In the rows, 128 means zero.
Known rows:
gazu: [163 135 129 122 139 154 102 120 106 103 107 126 104 123 129 128 126 114
 122 129 131 113 128 124 129 130 119 115 119 145]
stefuse: [153 155 115 120 131 148  99 121 109 114 109 127  94 127 127 127 124 104
 124 128 129 115 130 133 127 119 118 118 113 146]
feran: [130 143 151 118 135 127 118 122 138 145 107 129 142 122 132 130 124 103
 126 127 118 118 132 123 134 130 113 118 109 138]
trover: [127 112 150 118 131 123 122 115 137 102 138 208 204 123 138 128 176  73
 134 129 124 138 174 115 132 148 117 117 133 119]
buve: [126 117 111 118 132 143 121 111 129  97 115 147 151 123 136 125 109  72
 193 129 140 126 199 114 132 135 118 113  89 117]
beros: [130 131 127 125 135 127 104 129 107 107 133 135 140 119 133 126 125 123
 128 180 118 118 132 125 161 100 114 113 103 162]
gropi: [140 122 153 121 132 135 108 159 104  98 135 161 152 118 133 127 119 128
 126 178 113 115 128 131 145 101 114 114 116 165]
grulom: [130 175 138 122 132 113 153 124 115  98 137 126  95 135 133 127 110 128
 125 124 125 112 126 127 132 104 114 115 127 137]
bunur: [136 130 128 121 130 158 117 124 132 100 108 127 106 124 133 128 105 124
 152 130 110 114 140 117 133 122 115 114  98 140]
lunas: [131 139 116 121 132 159 100 123 137 106 106 126 104 124 134 128 109 120
 131 128 112 113 151 113 134 125 115 116  94 146]
nepos: [149 139 125 121 133 149 101 122 107 116 109 128  99 123 128 127 127 110
 122 129 123 114 131 125 131 119 116 113 109 136]
grubrak: [124 116 112 124 126 110  98 122 108  98 166 143 128 154 124 131 108  84
 136 129 114 134 177 165 130  98 118 175 101 140]
nuto: [131 107 109 133 131 209 121 121 100 101 100 142  99 121 135 125 107  79
 120 125 167 157 123 144 126 151 117 155 177 115]
gole: [147 142 120 125 130 132 110 137 104 138 111 127 154 161 147 156 128 124
 124 127 108 135 127 164 177 124 187 116  85 127]
plirizon: [128 115 113 119 125 160  99 118 122  94 159 185 126 171 131 131 111 102
 160 130 109 115 190 119 132 164 118 134 143 188]
torefla: [124 134 110 171 127 143 169 157 110 102 109 127  92 169 198 118 112 100
 118 123 157 165 122 131 132 105 115 119 197 121]
piplun: [126 111 159 161 132 168 156 172 147 208 101 127 144 124 134 126 110  76
 120 124 153 197 124 127 137 151 107 152 171 119]

Facts:
bidron ξ ruskil; bidron ξ mabral; bidron ξ bresken; bofak ξ muka
bofak ξ zefle; bofak ξ trofe; bofak ξ trizem; bofak ξ mimo
brapla ξ plaskas; brapla ξ mago; brapla ξ sovam; brefer ξ ruskil
brefer ξ nomunol; brefer ξ zakel; brefer ξ nemu; bremo ξ gazu
buve ξ moza; buve ξ muvuk; buve ξ legol; buve ξ fubror
drodol ξ ruzul; drodol ξ zaplol; fiflim ξ netre; fiflim ξ zoga
flogak ξ senil; flogak ξ sovam; flogak ξ stefuse; flogak ξ kebral
flogak ξ dresu; greklin ξ skozabris; greklin ξ zakel; greklin ξ fubror
gribon ξ zefle; gribon ξ bunur; gribon ξ grulom; gribon ξ situr
grubrak ξ sive; grubrak ξ sovam; grubrak ξ poska; grubrak ξ dovur
gugriklus ξ tuklo; gugriklus ξ klaskin; gupil ξ zoga; gupil ξ dresu
kledrik ξ gole; kledrik ξ pagopor; maplitro ξ seku; maplitro ξ stepla
maplitro ξ gole; maplitro ξ tuklo; nosten ξ moza; nosten ξ zokugim
nosten ξ feripluk; nosten ξ somil; nosten ξ mimo; nosten ξ notrun
nuto ξ kodron; nuto ξ robrodra; nuto ξ bisi; pegi ξ nakom
pegi ξ bunur; pegi ξ piplun; pegi ξ stabo; pegi ξ lebrel
plagror ξ stivaflur; plagror ξ loni; plagror ξ logrum; plagror ξ dresu
plirizon ξ ruzul; plirizon ξ gruflem; plirizon ξ mago; ripir ξ torefla
ripir ξ stefuse; stivim ξ bogri; stivim ξ gropi; trasur ξ trapador
trasur ξ bage; triklema ξ muvuk; triklema ξ tuflin; triklema ξ kefal
trikler ξ klovi; trikler ξ nomunol; trover ξ zogu; trover ξ zaplol
trover ξ fubror; vesutra ξ plezon; vesutra ξ gole; zoskik ξ bogri
zoskik ξ tratunak; zoskik ξ zogu; zoskik ξ gezulak; bage Θ flisom
beros Θ flisom; bidron Θ pegi; bisi Θ trasur; bofak Θ zefle
bogri Θ plabri; bosi Θ flenu; bragre Θ trapador; brapla Θ plabri
bremo Θ torefla; bresken Θ somil; bugraza Θ trasur; bunur Θ legol
buve Θ flenu; buzo Θ brefer; dekam Θ zogu; dovur Θ trasur
dresu Θ bogri; drodol Θ piplun; drukliples Θ somil; duklen Θ tuklo
feran Θ drodol; feripluk Θ bogri; fiflim Θ pegi; flisom Θ brefer
flogak Θ plabri; fubror Θ zefle; gazir Θ zefle; gazu Θ bogri
gezulak Θ zogu; gole Θ somil; greklin Θ torefla; gribon Θ trasur
gropi Θ flisom; grubrak Θ pegi; gruflem Θ flisom; grulom Θ gezulak
gugriklus Θ trasur; gupil Θ flenu; kager Θ torefla; kebral Θ somil
kefal Θ plabri; klaskin Θ zogu; kledrik Θ brefer; klovi Θ zakel
kodron Θ nuto; lasa Θ zakel; lebrel Θ brapla; legol Θ flenu
logrum Θ somil; loke Θ gezulak; loni Θ nakom; lunas Θ legol
mabral Θ tuklo; mago Θ zogu; maplitro Θ piplun; mimo Θ zefle
moza Θ brefer; muka Θ tratunak; muvuk Θ gezulak; nakom Θ piplun
nemu Θ nuto; nepos Θ nuto; netre Θ gezulak; nomunol Θ pegi
nosten Θ gezulak; notrun Θ zefle; nuto Θ plabri; pagopor Θ zefle
pegi Θ brefer; plagror Θ plabri; plaskas Θ pegi; plezon Θ drodol
plirizon Θ tuklo; plufa Θ pegi; poska Θ gezulak; ripir Θ torefla
robrodra Θ drodol; ruskil Θ pegi; ruzul Θ brapla; seku Θ torefla
senil Θ trasur; sezuk Θ brapla; situr Θ flenu; sive Θ flenu
skozabris Θ nakom; somil Θ brefer; sovam Θ somil; stabo Θ zefle
stefuse Θ brapla; stepla Θ somil; stivaflur Θ nuto; stivim Θ flisom
torefla Θ zogu; tragras Θ nakom; trapador Θ flenu; trasur Θ piplun
tratunak Θ piplun; triklema Θ brapla; trikler Θ bogri; trizem Θ flisom
trofe Θ brapla; trover Θ drodol; tuflin Θ flisom; tuklo Θ flenu
vanepu Θ tratunak; vesutra Θ bogri; zakel Θ flenu; zaplol Θ zogu
zefle Θ piplun; zepu Θ bogri; zoga Θ brapla; zokugim Θ bogri
zoskik Θ tuklo

Rows:
No name comes twice in this set of rows, the named rows included.
[135 110 111 136 130 222 101 124 100 146 101 126  92 122 133 123 111  77
 116 130 162 152 122 128 124 130 118 119 174 123] => plabri
[129 121 127 123 128 125 102 128 107 116 144 147 135 121 134 127 139 125
 127 187 117 116 133 126 161 102 114 114 123 184] => gruflem
[129 156 115 123 132 110 182 115 108  95 144 131 125 125 132 126 107  88
 156 121 146 116 144 131 130 109 115 117 120 123] => nosten
[131 194 107 119 166 188 100 125 112  95 108 161 168 139 130 121 109  87
 157 124 111 189 184 131 135 149 112 130  88 138] => gupil
[129 131 150 118 134 114 118 115 157 163 110 135 163 125 135 129 164  77
 129 128 141 132 154 114 133 124 116 116 103 122] => fubror
[141 113 151 120 140 139 122 169 105  91 150 213 202 118 135 129 111 117
 136 158 109 115 139 152 135 104 114 115 131 151] => stivim
[132 140 125 122 132 114 112 120 108 111 120 125 137 123 132 131 114  90
 143 155 124 126 129 126 133 100 119 111  91 123] => moza
[136 119 114 119 137 133 130 113 104 100 112 129 128 123 130 126 115  77
 131 128 151 113 156 126 124 129 131 120  95 118] => triklema
[154 145 122 125 130 127  99 137 110 104 106 123 153 154 133 152 138 118
 127 131 110 128 126 144 149 102 160 116  87 125] => stepla
[131 111 112 117 167 123  99 121 106  95 104 127 135 118 128 129 138  98
 121 125 149 110 165 137 134 139 129 130 139 132] => trikler
[128 114 115 126 134 123 132 123 100 109 149 174 171 133 135 130 110 106
 121 129 110 133 172 176 169 118 156 117  86 125] => kledrik
[144 116 111 121 150 159 134 119  97 116 126 166 137 122 132 129 113 103
 122 122 113 113 164 158 135 182 159 117  89 141] => vesutra
[129 111 111 209 129 171 118 179 100 136 105 152 140 120 172 119 108 100
 123 233 152 194 125 127 194  97 111 115 159 125] => flisom
[143 112 111 202 122 162  98 179 110 100  97 121 154 181 182 134 121  76
 127 156 129 209 119 152 152 101 173 116 104 112] => somil
[125 105 137 140 126 175 133 121 128 164 107 206 177 150 153 127 141  72
 119 127 144 213 128 125 134 174 114 176 214 122] => drodol

Now the same nodes, written a new way:
Known rows:
zaplol: [151 107  91 142 165 120 153 123 104 105 127 152 125 140 152  67 131 101
 100 158 133 148 111 147 164 154  99 110 155 135 107 101 119 116 140]
sive: [129 126 125 131 124 100 151 130 138  92 133 140 151 101 111 116 107 135
 145 136 137 126 141 146 143  96 138  98 137 110 132 145 138 141 111]
greklin: [152 146  84 161 190 123 101 109  90 171 111 167 141 181 152  95 191 125
 131 133 119 147  97 200 120 126 123 158 193  76 152 108  76 113 158]
plirizon: [220 117 107 138 188  68 150  94 135  98 139 148 227 113 129 104 142 156
 134 120 121  81 122 188 150 147 123 112 135 138 135 199 177 119 102]
kledrik: [180 160 134 103 166 112  92 149 112 174 109 140 136 169 139 135 146 124
 143 112 185  98 118  99  90 196 162 113  88 127 172 188 155 114 179]
kager: [124 126 115 158 136 165 118 132 120 132 107 156 127 132 134  72 111  74
 134 153 142 152 140 143 155 127 107 126 160  96 133 103 107 125 127]
flisom: [132 123 156 126 105 112 132 140 147 126  94 112 115 151 110 156 151 109
  93 141 133 132 134 100 140 115 122  90 120 112 113 106 150 133 152]
loni: [102 127 147 143 142 135 131 133 117 138 136  94 106  99 124 103 112 137
 142 129  99 139 137 107 119 116 134 137 107 180 103 120  95 114 136]
gezulak: [130 111 127 144 147 170 111 153 141 123 121 140 115 134 149  95 133  77
 118 156 127 124 135 136 174 134 125 111 149  95 109  89 124 142 124]
feran: [ 99 125 139 138 137 142 139 134 106 138 136  98 112  88 131 103 118 141
 128 123 103 135 135 118 122 106 132 137 106 177 100 130 107 114 140]
vanepu: [ 99 123 141 137 132 140 138 132 108 137 135  98 119  91 132 104 122 139
 128 127 101 136 142 117 124 111 129 137 105 171 104 126 103 117 146]
brefer: [127 141 138 126 144 111  84 111 145 148 133 112 169 169 106 195 244 147
 148 112 126 101 118 159 166 104 162 158 137  71 142 144  93  90 178]
sovam: [154 129 162 138  82 116 186  91 116  94 111 143 182 163  85 157 108 114
 109 177 144 135 155  69 120 142 121 140 101 105 102 158 152  97 127]
tuklo: [130 127 145 114 162  93 128 169 149 104 132 137 121  99 139 118 125 117
 161 135 140 113 141 139 143 106 166  73 115  91 127 155 147 160 135]
gugriklus: [151 146 135 132 185 140  93 134  98 190 131  96 140 108 153 107 143 146
 150  88 111  99 130 129  86 160 148 154  91 177 135 172 122 106 148]
drodol: [200 106 128 132 224 104 123 110  98 136 146 103 167 136 180 115 182 140
  99 131  78  88  96 158 137 172 107 138 117 177  86 145 145 111 138]
duklen: [123 125 110 127 127  86 150 137 155  91 138 155 141  94 105  97 116 154
 151 122 136 119 147 161 140  86 163  84 136 109 134 144 135 146 106]

Rows:
No name comes twice in this set of rows, the named rows included.
[202 135 145 134 107 120 133 104 124  96  76 134 190 182  92 166 165 134
 137 153 129  91 123 105  99 143  95 166 117 153 151 175 169 102 132] => grubrak
[143 123 136 117  75 127 159 134 118  62  83 143 139 153  92 143 141 123
 115 167 148 124 128  83 129 120 112 131 112 158 131 141 152 115 152] => plaskas
[147 120 130 154 140 138 148 105 107  92 115 132 173 119 129  97 104  75
 119 165 144 145 137 135 170 139  69 129 149 121 116 137 133 117 128] => mago
[102 131 111 140 166  93 156 123  70 143 134 118  82 107 155  94 149 170
 113 131  81 164 105 151  85 103 130 137 129 168  89 105  68 112 166] => fubror
[127 112 122 126  63 133 132 133 156 138  99 125 117 162  96 126 144 132
  71 108 151 118 142  93 154 142 137  86 103 160 131  92 156 105 146] => gropi
[174 138 132 132 121 123 103 137 165 134 106 148 103 233  94 143 166 167
 159 149 108  82 127  84  83 156 147 150 117 181 168 120 133 101  99] => fiflim
[160 142 135 129 165 106  94 102 169 162 163 118 126 182 128 159 111 144
 172 121 110 123 109 129  99 166 110 160 148 146 155 124 130 128  62] => plagror
[100 133 132 111 136 108 118 113 185 140 194 122  69 163 123 157  73 136
 164 120 130 165 112  91 120 162 112 132 153 147 140  82 114 132  61] => zoga
[151 135 123 117  98 137 103 122 139 119  98 134 165 189  85 173 217 159
 136 127 145  89 120 118 136 125 156 170 125 133 164 159 121  87 161] => bidron
[145 149 107 108 146 105 108  92 115 175 150 137 130 147 164 185 118 154
 120  94 119 158  84 167  60 153 111 162 163  91 157 137 144 148 100] => triklema

Now the same nodes, written a new way:
Known rows:
ruzul: [132 118  95 115 119 140  94 152  89 157 100 160 170 136 143]
trizem: [128 123 129 168 127 134 134 145 113 132 190 118 125 135 135]
kager: [136 128 144 133 146 129  81 126 123 114 113  86 105 140 126]
legol: [111 140 125 107  88 116 139 119 208 118 135 140  96 120 161]
notrun: [140 117 165 110 122 117 155 113 127 130 129  96 151 135 118]
nosten: [140 120 153 119 142 137  73 117 132 109 130 104  94 155 125]
trapador: [110 144 107 119 104 112 138 122 183 123 125 129 106 117 165]
bragre: [133 134 118 128  89 124 120 124 187 108 128 129 132 105 145]
seku: [140 137 133 128 148 128  83 133 129 110 116  88 104 142 121]
maplitro: [156 145  99 102 150 115 154 136 178 128 134 116 141 152  92]
bage: [125 124 124 174 124 129 134 144 121 132 181 118 128 128 130]
triklema: [130 105 150 111 108 143 116 140 161 141 110 188 115 137 117]
ripir: [128 129 135 137 151 111  75 112 106  99 118 128  99 131 104]
trofe: [132 115 141 130 117 135 120 156 131 144  91 159 134 131 130]
zaplol: [131 125  96 113 144 143  68 121 103 127 130  86 130 133 133]
loke: [134 128 143 135 153 130  77 124 114 108 114  86 106 138 125]
fubror: [132 112 154  90 115 140 140  91 149 148 148 107 139 133 105]

Rows:
No name comes twice in this set of rows, the named rows included.
[112 150 115 125  95 126 138 100 208 142 121 139  99 114 158] => zakel
[119 152  92 111 102 111 142 130 218 118 127 130 108 119 157] => tuklo
[133 133 150 136 140 122  72 125 105 107 115  98 106 137 122] => poska
[132 135 127 128  82 116 118 120 174 108 127 139 137 105 138] => sive
[115 132 132  95 155 103 169 104 121 146 130 103 131 144 128] => trasur
[125 120 138 170 118 132 134 140 120 132 190 129 119 134 125] => tuflin
[136 130 124 131 160 131  76 119 120 114 116  99 105 137 122] => bremo
[120 110  95  76 130 147 124  98 133 153 155 104 150 120 104] => trover
[104 163 121 166 154 156 157  98  99 176 144 156 101 133 131] => brefer
[127 124 137 147 124 136 121 139 142 160  92 156 133 127 124] => nemu
[101 129 133  93 150 105 168 119 119 143 124  87 124 129 131] => tratunak
[103 128  59 114  99 133 117 126 199 107 127 102 131  49 119] => zoskik

